Below is a small trained network, with its code and all its weights. Each question gives an input and a target symbol and asks what happens when units are switched off, that is, made to give their printed mean instead of their output.

import numpy as np


def w(rows, s, z=0):
    codes = np.array(rows[::2]) - 128.0
    scale = np.full(codes.shape[1], s)
    scale[-1] = z or s
    return codes * scale


def f(y):
    return y / 2 * (1 + np.tanh(0.7978845608 * (y + 0.044715 * y**3)))


def softmax(a):
    e = np.exp(a - a.max(-1, keepdims=True))
    return e / e.sum(-1, keepdims=True)


def log_softmax(a):
    a = a - a.max(-1, keepdims=True)
    return a - np.log(np.exp(a).sum(-1, keepdims=True))


def net(x, mask):
    ids = ['ΛΞΦαβεζμ'.index(c) for c in x.split()]
    T = len(ids)
    res = E[ids] + P[:T]
    u = 0
    for l in range(2):
        q, k, v = (res @ M[l].T for M in (Q, K, V))
        z = softmax(np.where(np.tri(T) > 0, q @ k.T / 4**0.5, -1e9)) @ v
        res = res + np.where(mask[u], z, O[l][:, -1]) @ O[l][:, :-1]
        u += 1
        y = f(res @ A[l][:, :-1].T + A[l][:, -1])
        res = res + np.where(mask[u : u + 8], y, B[l][:, -1]) @ B[l][:, :-1]
        u += 8
    return log_softmax(res[-1] @ U[:, :-1].T + U[:, -1])


Q, K, V, O, A, B = {}, {}, {}, {}, {}, {}
E = w([
[160,157,31],'Λ',
[53,101,69],'Ξ',
[197,75,149],'Φ',
[76,66,128],'α',
[80,184,212],'β',
[134,61,99],'ε',
[1,193,200],'ζ',
[22,157,187],'μ',
],0.016)
P = w([
[161,116,180],'0',
[163,140,169],'1',
[147,191,169],'2',
[141,225,160],'3',
[147,248,148],'4',
[147,253,137],'5',
],0.005)
Q[0] = w([
[236,203,102],'0.h0',
[136,99,254],'0.h0',
[70,10,183],'0.h0',
[131,218,27],'0.h0',
],0.0064)
K[0] = w([
[151,6,200],'0.h0',
[254,228,53],'0.h0',
[135,190,157],'0.h0',
[51,75,106],'0.h0',
],0.0067)
V[0] = w([
[95,103,68],'0.h0',
[129,233,81],'0.h0',
[187,254,186],'0.h0',
[108,122,83],'0.h0',
],0.0058)
O[0] = w([
[179,98,63,11],'0.h0',
[197,163,158,57],'0.h0',
[111,214,255,251],'0.h0',
[173,117,92,40],'0.h0',
],0.0083,0.0013)
A[0] = w([
[169,205,37,245],'0.n0',
[185,136,144,72],'0.n1',
[15,37,164,3],'0.n2',
[203,123,241,62],'0.n3',
[120,2,235,166],'0.n4',
[206,14,165,79],'0.n5',
[118,149,143,29],'0.n6',
[213,49,199,128],'0.n7',
],0.011,0.0033)
B[0] = w([
[101,203,221,165],'0.n0',
[197,129,99,122],'0.n1',
[105,248,142,197],'0.n2',
[107,78,194,254],'0.n3',
[74,210,224,245],'0.n4',
[74,66,49,187],'0.n5',
[163,118,99,143],'0.n6',
[80,76,238,181],'0.n7',
],0.016,0.0055)
Q[1] = w([
[74,231,90],'1.h0',
[253,228,230],'1.h0',
[3,18,185],'1.h0',
[82,73,62],'1.h0',
],0.0054)
K[1] = w([
[253,88,75],'1.h0',
[238,136,212],'1.h0',
[158,5,168],'1.h0',
[41,150,78],'1.h0',
],0.0054)
V[1] = w([
[237,84,142],'1.h0',
[141,76,107],'1.h0',
[2,184,54],'1.h0',
[108,198,190],'1.h0',
],0.0064)
O[1] = w([
[18,148,183,38],'1.h0',
[95,219,176,75],'1.h0',
[244,95,165,146],'1.h0',
[182,6,3,252],'1.h0',
],0.0048,0.016)
A[1] = w([
[155,232,21,99],'1.n0',
[121,96,80,253],'1.n1',
[171,200,214,193],'1.n2',
[198,97,207,53],'1.n3',
[142,93,141,87],'1.n4',
[245,117,227,141],'1.n5',
[175,43,133,157],'1.n6',
[8,193,140,3],'1.n7',
],0.011,0.0041)
B[1] = w([
[103,166,5,189],'1.n0',
[140,79,143,154],'1.n1',
[135,80,192,233],'1.n2',
[130,205,101,231],'1.n3',
[101,143,134,162],'1.n4',
[180,117,109,254],'1.n5',
[95,132,124,223],'1.n6',
[99,252,142,181],'1.n7',
],0.023,0.0084)
U = w([
[241,213,69,38],'Λ',
[82,144,2,109],'Ξ',
[46,152,195,104],'Φ',
[118,153,91,164],'α',
[224,142,213,242],'β',
[65,36,125,240],'ε',
[147,202,109,68],'ζ',
[135,215,86,3],'μ',
],0.0072,0.0044)

Each question gives the input, a string of symbols that net reads in full, and the target symbol t.
The units are the heads (4 rows each of Q, K, V and O) and the neurons (one row each of A and B). Each row of codes is followed by its name. A weight is (code - 128) times the scale printed after its matrix; where a second scale follows, it is the last column's (O, A, B and U).
mask holds one flag per unit, layer by layer, with each layer's heads first. A switched-off unit (its flag False) gives its mean, the last column of its rows in O or B, instead of its output. The means were averaged over made-up inputs and are rounded, as every weight is.
A unit's drop is (log p(t) with every unit on - log p(t) with that unit switched off) / (log p(t) with every unit on - log p(t) with every unit switched off).
The circuit of an input: a set's keep is (log p(t) with only the set's units on - log p(t) with every unit switched off) / (log p(t) with every unit on - log p(t) with every unit switched off). Starting from the 12 units with the biggest drops (on a tie, the unit counted first), units are removed one at a time, each time the one whose removal leaves the highest keep (on an exact tie, the one counted first), for as long as the keep stays at least 0.8.
circuit, biggest first: the units of the circuit, biggest drop first
top k neurons: the k neurons with the biggest drops, biggest first
top k neurons in layer l: the k neurons of layer l with the biggest drops, biggest first
input Φ β ε Φ ε β, target ε: circuit, biggest first : (0.n4; 1.n7; 1.n3)
input Φ β ζ Φ α, target μ: circuit, biggest first : (0.n2; 1.n7; 1.h0)
input ε μ α ζ, target Ξ: top 4 neurons : (0.n3; 0.n4; 0.n7; 1.n0)
input α α ζ, target Ξ: circuit, biggest first : (0.n2; 0.n3; 1.n0; 0.n7)
input ε μ μ, target Λ: top neuron : (0.n3)
input Λ ζ Λ β Λ α, target ε: circuit, biggest first : (1.n3; 1.n7)
input Φ μ μ Φ α α, target Ξ: circuit, biggest first : (0.n7; 0.n3; 1.n0; 0.n2)
input β ε Φ ζ, target μ: circuit, biggest first : (0.n2; 1.n7)
input β β β α, target Φ: top 3 neurons : (0.n2; 0.n3; 0.n4)
input Φ ε Φ, target ε: top 3 neurons : (0.n4; 1.n7; 0.n5)
input μ Λ ζ Ξ ζ ζ, target β: top 3 neurons in layer 1 : (1.n0; 1.n3; 1.n6)
input β β Φ α α, target Ξ: circuit, biggest first : (0.n7; 0.n3; 0.n2; 1.n0)
input ε α ζ α, target β: top 3 neurons in layer 0 : (0.n5; 0.n1; 0.n6)
input μ ε β Λ μ, target ε: circuit, biggest first : (0.n4; 1.n3)
input Φ β β Φ μ, target μ: circuit, biggest first : (1.n7)
input ζ μ ζ ζ μ, target β: circuit, biggest first : (1.n0; 1.h0)
input α β α μ, target Ξ: top 2 neurons : (0.n3; 0.n4)
input Φ α β, target β: circuit, biggest first : (0.n5; 1.n2)
input Λ α α, target ε: top 4 neurons in layer 1 : (1.n3; 1.n7; 1.n0; 1.n5)
input ε α Ξ, target Ξ: top 2 neurons : (0.n4; 0.n3)
input β Ξ β ζ α, target β: top 2 neurons : (1.n0; 0.n4)
